The same points and some others measured another way (B), then each row and its match in B
B:
1: [-198   30   68 -197   34  131 -155   -9  219 -136  -68  110  -20   53
 -147  158 -175  -49  153   14   10  -73  164  -57  238  -81  -32  139
 -128   52]
2: [  59  363 -103   79 -641  331  157   37 -175   -7  571 -129  421 -152
 -230  -74 -504  260 -138  210 -178  271 -246 -232 -104  -11   68  239
 -577 -290]
3: [ -54   57  -56 -120  -37  193  -11 -117   14  -89   61 -216   78   63
 -199   92 -145  -19    3  -75  -24  -34    7  -54   81   28  -21   38
 -185  -88]
4: [-311  -58   28 -207   63  233 -218   31  113 -139  -93  113   99  105
 -150   51 -251 -138  343   36  115  -62  137  -70  264 -129   -4   56
  -30  150]
5: [ 137  148 -187   68 -500  281  115  197 -303  -54  354  -56  216 -221
 -169 -115 -230   60 -134  122  -50  276 -120 -190 -163  -55  139  110
 -338 -302]
6: [  75  -98   24 -388  704  101  -34 -272  -23  -84 -584  124 -228   70
   61  -32   85 -361  231 -158  -82 -332  482  145  318  -71  -77   74
  265  460]
7: [-437 -217   28 -102  535 -137 -118 -238  181  200 -269  130 -227  -92
  193 -204  329 -105  149   37   98 -184  315  -56  116  -84  -48 -224
  333   14]
8: [  13  138   29   17   40  393  -43 -167   83 -106 -169  -26  208  134
 -177  -51 -386  107  -80 -166 -211   24  204  -30   38   72 -162  289
 -224  -15]
9: [-359  -80  -47   18  -63  163 -218   87  116  -85  103  -76  136   94
 -200  -28 -161   26  213  -17  145   -1  -73 -141  112  -41  -26  -78
  -93 -152]
10: [   1  -38   62 -320  610 -267  -18 -244  189   30 -380  201 -311  -69
   81   77  251 -148  191  -62 -173 -387  362  136  408  -78 -100   -2
  153  266]
11: [ -44  -57  -37 -226  318  -62  -41 -189   86  -44 -170 -132  -79   57
 -129  120   75 -109  165 -165  -72 -258  126   81  278   12  -86  -87
    9   71]
12: [ -80   62   35 -179   89   27  -53 -102  176  -71  -47   11  -81   -4
 -113  149  -40  -16   37  -18  -67 -113  144  -25  196  -26  -44   92
 -128  -10]
13: [  84  110 -192  247 -574  489  -89  393 -253 -238  322  -94  449   21
 -390 -154 -539  148   36  -51  -17  291 -266 -198  -93   -4   29  172
 -435 -301]
14: [ 160  131  -59   11 -123   37   90  -26   10  -13   53   -3    7 -160
 -119   38  -43  130 -207  -51 -222   48   99  -41    1   26  -35  135
 -254 -234]
15: [-183   91  103  -52   86  190  -25 -206  197   67 -153  218   -3  -90
   56  -76 -131   86 -136   65 -139   60  371  -99   -1  -43  -68  227
  -79  -46]
16: [  47  113   16 -222  251  -11   80 -199  -15   68 -150  206   16 -129
   43  -73  -81  -52  151   63 -244 -161  265   41  262  -89  -45  118
  -38  213]
17: [ 280  -86 -199 -170  143  -56   50  176 -276 -149  -55  -47 -230 -151
  -84  -13  236 -266   88  -65   32 -132   15    8  133  -84  114  -83
   37    7]
18: [ -12   39  -12 -195  312   28   66 -253  -54  122 -230  179  117 -107
   48 -137  -99  -61  206    4 -244 -152  312   79  252  -72  -76   34
   40  218]
19: [ 110  -62  -86 -164  -44 -103   23   24   33  -28 -135   56 -136 -207
 -114  233  165  -59  -98 -126 -118   -2  248   61   96  -27   21  -43
  -72 -205]
20: [-237 -147   48 -383  377  -11 -157 -191  215  -85 -310  -12 -186   94
  -83  245   98 -252  252 -106   81 -257  302   75  334  -63  -41  -82
  127  185]
21: [ 128  134 -115  251  -70  215  140 -187  -83   87   65 -241  183  -73
 -116 -230 -114  269 -368 -174 -266  125   19  -82 -235  165 -132   88
 -242 -388]
22: [  30  263  -70   66 -326  233  145  -78 -130   76  318  -29  316 -161
 -108 -164 -344  211 -107  140 -229  166  -57 -157  -58   -9    5  180
 -373 -185]
23: [ 128  -35  -65 -193  158   54   57 -106  -35  -65 -182  -69 -222 -100
  -48   98  172 -159 -138 -112  -48  -62  246   10   31   -6   19   31
   -2  -60]
24: [-202  -48  -55 -321   43  -43  -59  -72   51  -44   76 -116  -42  -26
 -139  204   41 -171  249   44  102 -151   21  -22  267  -91   69 -146
  -45   23]
25: [ 201   71 -243  -19 -189    9  123  207 -332 -123  437 -318 -126 -156
 -156  -92  150  -98  -53  103  114   -8 -361 -189  -49  -38  185  -94
 -202 -235]
26: [ -84 -229 -148  111   55  -72 -148  250  -15  -54  -87   63 -134 -139
  -91  -94  241  -33   34 -128   92    8   57  -63    7  -48    8 -187
   77 -298]
27: [-115 -142   -2 -122  264   28 -123  -25  135  -70 -275   81 -240  -32
  -27   44  178 -128   -3 -108   52  -87  292  -20   93  -46  -31  -15
  110  -48]
28: [-215 -229  -47 -146  352  -73 -131 -110  137   -7 -261  -69 -202    3
  -48   62  266 -147   98 -170   90 -173  222   22  144   -9  -50 -210
  183  -78]
29: [-346   32  205 -402  232 -108 -125 -317  537  -26 -159   49 -311   30
  -34  438  104  -52  -16   27    4 -208  361  -11  291  -42  -61   92
  -60   32]
30: [-137  -78  -54   63  320   56  -26 -264   94   71 -157 -222  -32   46
  -53 -138  115   66  -97 -218  -71 -112  122  -21  -23  109 -148 -107
   46 -184]
31: [  87 -183 -180 -166  137 -200  -85  301 -165 -127  -70  131 -168 -162
 -111   20  224 -241  335  -37   68 -174    9   40  306 -162   98 -205
   87   34]
32: [ 269  354 -169  189 -311 -125  333   17 -282  210  548   13  149 -428
   24 -340  -44  318 -216  278 -347   99 -249 -184  -89  -33   64   90
 -399 -319]
33: [-348  -86   42   43   87  390 -261  -64  229 -131 -192  -57  151  232
 -208  -26 -281   42   75 -191   73   25  164  -95   37   43 -150   87
  -53  -93]
34: [ -62   -6  -11  -74  171  150  -47  -72   23  -18 -175  112  -23  -47
  -21 -100  -54  -42   29  -27  -63  -37  237  -45   77  -45  -43   93
    3   20]
35: [ -41  -27    7  -85    9  126  -35  -97  142  -22 -226   85  -64 -103
  -67  121    4    7 -181 -127 -107   76  362   -4  -13    3  -49   98
  -66 -177]
36: [  33   30 -100  319  -56  497 -154  107  -45 -214  -55 -191  302  229
 -321 -256 -407  186  -67 -304  -88   98  -76 -110  -95  134 -187  185
 -233 -224]
37: [  88  181   31    2   93   98   75 -208   81   56 -120  125  130  -80
  -47  -88 -205  177  -99  -67 -356  -33  239   10   94   31 -147  229
 -200  -32]
38: [ 250   80 -222  159 -496  249   52  263 -230 -172  261 -200  204 -112
 -332   16 -197  119 -206 -136  -88  235 -170 -110 -149   55   42   73
 -380 -437]
39: [-113  -58  -49   40  249  135 -106 -214  134  -41 -177 -266  128  191
 -219  -16 -104   88   42 -325 -119 -146   70   42  114  140 -218  -57
  -64 -119]
40: [-162  -53 -118  247   92  -60  -66   59  -20  113   83   29  134 -111
  -49 -343   19  191  101  -38  -86  -29  -84 -105   30   -4  -93 -146
  -30 -249]
41: [ 151  260  -57   87 -339  181   95   60 -119   59  120  303  474 -211
 -143 -162 -515  265   67   71 -431  159   92  -27  118  -62  -68  268
 -393  -77]
42: [ -99   -1   86 -304  131  -13 -146   -1  267 -158 -187  190 -215  -12
 -104  283   -2 -124  113   -7   -7 -146  282    9  308 -106  -14  137
  -69   96]
43: [ 103  -53 -158 -241   19   67   49   31 -201 -121   39 -195 -143  -79
 -128   94  130 -253   45  -31   98  -68    7  -35   81  -52  121  -95
  -27  -35]
44: [ 102   57 -255  443 -139  288   -9  116 -309    0  175 -221  601   70
 -301 -493 -428  307  135 -246 -258   76 -312  -62  -36  126 -183  -48
 -264 -273]
45: [  58   25  -39    4 -109  259  -53  141  -21 -149  -70  124  -61  -85
  -93  -33 -101  -26 -146  -17  -15  128  184 -122  -63  -50   30  205
 -128 -138]
46: [-193   33  -44   65 -329  267 -137  189   33  -75  131  151  249  -66
 -191  -44 -329  101   90   61   -2  190   29 -157   28  -85   10  110
 -235 -195]
47: [ 185  232 -179   72 -648  235    9  273 -110 -275  538 -375  293   38
 -498  206 -390  184  -60  -67  -63  137 -440 -147   28   62   33  122
 -622 -387]
48: [ -38   62   47 -320  415 -116   21 -244  176  -76  -17 -188 -463   21
   19  144  301 -170  -42   48   68 -318   73  -70  191  -22   14   32
    2   96]
49: [ 589  280 -241  166 -253   65  308  186 -475  -24  300    5  102 -337
  -81 -318  -93  136 -218   73 -340  102 -173 -101  -98  -16   71  196
 -359 -201]
50: [-697 -170  258 -527  378  -77 -266 -388  659   16 -322   95 -391   81
   42  482  225 -215  122   59  241 -215  527  -22  310 -110  -24  -67
  179   94]
51: [-106  310    7  242 -520  434  -61   96   78  -79  346   51  499   23
 -282 -129 -673  393  -66   72 -215  257 -137 -219  -37   18  -96  356
 -556 -271]
52: [-406 -330   69 -329  439 -190 -334  -38  440 -128 -423   79 -352   99
 -110  367  307 -239  275 -209  201 -287  348   86  377  -75  -73 -214
  239   30]
53: [ 287  -47 -261  188 -130   81   66  274 -339  -86   87  -91  -19 -205
 -135 -228  117    3 -143 -118  -48  103  -97  -94 -141    2   62  -61
  -98 -328]
54: [  44  -60 -143   48  253   53   82 -207 -133   97 -113 -208   12  -67
  -32 -212  131    8  -91 -179 -117  -77   94   -1  -54   79  -81 -127
   47 -159]
55: [  88  196  -25  -53  378  -67  177 -206  -99   94  147  -44 -310 -161
  191 -353  234  -13 -127  228  -77 -199  -29 -188   -1  -49   35  104
  -14   63]
56: [-318   73  -20  113 -275  233  -69  -11   99   54  242  -19  184  -70
 -105 -106 -204  182  -84  118   26  189  -14 -226 -106  -22   -2   51
 -220 -316]
57: [  24  -33 -211    4   46 -109   39  109 -268   60  158  -14  155 -165
  -88 -242   15  -24  311   37  -71 -109 -164  -29  197  -85   36 -213
  -35  -36]
58: [ 403  127 -237   64 -172  137  104  292 -436 -133  168   57  228 -165
 -196 -247 -236  -14  161    0 -205   22 -169  -36  116  -76   51   93
 -246  -12]
59: [ -75  113  -76   72 -374  187  -52  173    8 -107  314  -70  130  -64
 -224   11 -213  131  -51   66    8  140 -151 -198  -23  -25   37   95
 -334 -294]
60: [ 181  -30 -202   11  -36   18   73   60 -205  -45   48 -179   14 -124
 -164  -46   84  -24  -47 -141  -86  -13  -45  -11    4   28   16 -104
 -107 -222]
61: [ -62 -213  -72 -210  285 -288 -193  255   80 -147 -160  189 -340 -105
  -73  114  323 -233  325  -35  130 -261   84   25  371 -162   51 -177
  141   53]
62: [ 146  167  -50 -173  -66   31  111   80 -179    4   93  304   12 -276
   34 -114 -113  -68  115  242 -157    1  128  -74  172 -185  114  174
 -149  117]
63: [ -22   -4  -21 -108  137  362  -69 -204   74 -177 -201 -293   19  216
 -228  107 -158  -65  -99 -273  -12  -50  168   -8   15  110 -111  116
 -104  -50]
64: [ -14  -12 -165  207 -103   93   25   66 -142   55  140 -100  119 -142
  -96 -253   -3  132 -109  -47  -63  102  -70 -134 -127   27  -13  -72
 -117 -340]
65: [-206 -121  -36 -183   -4 -135  -64   54   85   65  -56  223 -139 -254
   16   97  185  -98   92   96   48    9  244  -45  134 -149   84 -123
   50 -129]
66: [-175 -137   15 -301  475 -408 -126 -165  325  -17 -180  -82 -323   19
  -94  286  354 -106  245 -149   -8 -427  119  116  446  -20  -96 -229
   86   37]
67: [-213 -136   35 -442  539 -172  -32 -347  166   64 -301  -20 -309  -25
   68  167  307 -289  198  -26   48 -329  345   83  316  -79  -10 -165
  226  215]
68: [  31   80 -107  -29 -140  113  159 -103 -204  185   18  186  254 -305
   27 -192 -157   55  -16  100 -245  152  225  -35  -21  -82   31   37
 -110 -103]
69: [-138  -99  -26 -211  145   46  -84  -93   95  -54 -162  -38  -67    6
 -115  143   43 -131  110  -99   28 -104  201   18  175  -34  -19  -67
   17  -18]
70: [ -36   90    4  -24 -270  108 -135  135  246 -206   95  -30   23   28
 -307  281 -191  137  -85 -106  -67   43   11  -73  118   15  -56  170
 -354 -268]
71: [ 210  252 -103  131 -324   77   19  127    5 -145  317 -156  276   11
 -370   57 -359  296  -16 -109 -288   -4 -271  -48  150   78 -108  169
 -518 -248]
72: [-357   -2   99  -70   93  353 -209 -188  284  -77 -188    8  174  199
 -164   46 -342   48   99 -113  -10   -5  240  -66  117   16 -151  150
 -100    1]

[-120  206 -142   75    2 -141  -14  -20  -72  118 -116  108  -30  -15
 -110  -64  188  195   61  -20   43  134   54  217   12 -190  -50   29
   37]  11
[-158   59 -159  258  -47 -121 -152   79  153   88 -113  -28   31 -112
   44 -100   94    8  221   16   91   29 -126   65  136 -185 -128  151
  -18]  40
[ 141 -633  213    7   29   33  148  162 -319 -323  297  -36  -74   28
  383  111 -209 -227 -331  276  115 -234  182  -36  -45   65  174  -18
   -8]  70
[-112   92 -165   92  -32 -184   75  -35 -180  -63   51   10  -80   79
   25  -62  203   75   38   53  105   66   95  326   33 -223   91   53
   56]  66
[-146 -641   20  162  -89 -156   12   43  -57 -331  285  -24   -5  -71
  264  298 -206 -149 -225  290  142 -256  -27  132  -41    3    5  199
 -236]  50
[  49  141 -105  175  -10  -86  -78 -103   29  161 -169   38  -10    3
  169 -174  116  -93  135   50   45   38    5  141  100 -143   39  -94
  144]  19
[   9   17  -52  238  138  -74  -82   33  -63   40  -77 -120  -72  -98
  -17  -53 -121   -8  -72  -16 -176   57  -53 -148   45  -31   25   -2
  -14]  46
[  -5  -40   38  228  116   32 -162  118  -42   76  -90  -42  -10  -23
   72 -184  -10 -105   68   15  -40   55   20    3  165 -167   25  -65
   51]  35
[ 109  120 -110  253  -47   17 -260  -96  -12   67 -248   71 -106   -8
  -79  136  164   48  179 -214   42  161  151  -26   12 -184  -42 -230
  101]  41
[ -21  249 -117  229  123 -109  -36   88   77  233 -166 -135   -7 -105
  117 -382   10  -66  139   72  -95   73 -168  -69  165  -75   -5   75
  114]  26
[   1 -481   90  -83 -135  -84  134   22 -137 -241  184   96  113 -111
  248  225 -168   -7 -303  173  138 -313   60   27  -75   17  -39  220
  -67]  3
[-142  113 -281  298 -213 -153 -282 -190  121    0 -178  114  -52   17
  -82  225  303   92  314 -145  207  117   60  310   39 -326 -113  -42
  -12]  55
[-171 -157  -81  302   59 -112 -151    2 -132 -101   76   -4 -181  115
  -28  104  101  -39   41   98   61  147  110  339   34 -214   96 -125
 -117]  29
[-110   99  -80  218   62  -82 -100   82    7   57  -78 -135   79  -99
   32 -234  -17  -26   82  -32  -84  -14 -117  -10  210 -214  -18  179
   31]  64
[ 132  279 -223  102  -26 -181  100 -138  -37  143 -156   -3 -127  -32
  126  -94  132   46   63   36   27   81    8    5  -74   16   47  -69
  182]  61
[ 278 -221  -12 -148 -197  -80  273  -35 -131 -160   62   41   52 -137
  408  107  -84  -31 -207  107  179 -310   68 -224 -132  142    2  148
  184]  17
[ -82  -12   15   -9 -130  -89 -209 -369  130  223 -278  369  274 -110
  -10  159  -16  105 -115  -28  -20 -132    2  314   24 -190 -170    2
  -33]  72
[ -20 -544  240 -193  -83   39  157  207 -247 -271  249   88  237 -104
  252   45 -182   -9 -341  141  144 -373  112   10   53 -100  -36  328
  -19]  39
[  -7  124 -165  325  110 -124  -47   68  -91  -62  -15 -305 -115  -49
   38 -177  -44  -83   61  -54 -151   67  -92 -143  145 -128  119   79
   51]  65
[  84   55   27   54  150  -64   46   18  -99  136 -112  -11    4 -147
    8 -107 -165   71 -212   37 -204   -1  -44 -194  -19   67   -6   20
   39]  13
[-246  195 -250  325  -69 -180 -250  -38  248  152 -203  -29   81 -141
  -64  -79  118   60  280  -64   25   60 -201  128  171 -260 -177  198
  -56]  7
[  11   36  -46  173   28  -17 -131   50  -31   59 -129    9  -20  -80
  -28  -17   32   54   53  -80  -13   60   35  -66   57 -130  -54  -15
   40]  34
[-149   64 -178  327  -26 -115 -266  -69   85   58 -153   32  -68  -37
 -127  117  121   66  177  -82   24  145  -11  159   55 -221  -86  -45
  -79]  22
[  14  -58  115   48   63   82 -159   33 -142   76 -135  164   67  -30
  -97    9   12   96  -80 -101  -37   35  169   56   68 -203  -50  -95
   30]  8
[ -44  216   19  -77   16  -18   -6    8 -127  106 -157   42  265 -140
 -108 -217  -11  206 -107 -204 -146  -94   -6  -34  177 -270  -86  252
  126]  44
[ -36    1  -28   46  140 -166  143  -50 -266   -6   72   -4 -103   36
   22  -71  -35   51 -241  154 -112   46   68  186  -42  -35  153  -30
    4]  47
[ 106 -296  -19 -107 -170 -153  242  -42  -85 -170  114   41   86 -164
  332  149 -154   -1 -265  175  127 -323  -16 -109 -124  124  -39  251
   37]  43
[-112  104  -83  109   29 -127    2   42   -1   99  -67  -25   86  -99
   51 -207   12   44   14   51  -29  -23  -98   75  122 -149  -39  185
   29]  28
[  24 -491  230 -137  -80    6   42  -13  -61  -91   61  184  286 -190
  253  132 -298  -35 -375  147   20 -393    8  -39    3   10 -108  227
  -62]  33
[ -69  342 -319  145 -115 -242   -9 -117  107  129 -200   12  -20 -131
  -55   -2  178  203  161  -79   50   81 -101   26  -24 -103 -130  149
   67]  57
[  92  -15  -52  177   81  -52  -20   14 -196  -20  -29  -14 -215   45
   15   41   59    6  -33   25   -6  144  159   18  -56  -42  106 -206
   58]  42
[  19    4   -5  220   96   17 -117   78 -204  -54  -20 -106  -69   76
   25 -146   71  -86   56  -76  -36   81  126   63  167 -258  136  -90
  102]  14
[  28   81   -7  141  108  -22  -41   73 -125   49  -75  -91   11  -47
   40 -210  -23  -22  -21  -42 -106   25   11  -61  139 -147   55   25
  103]  27
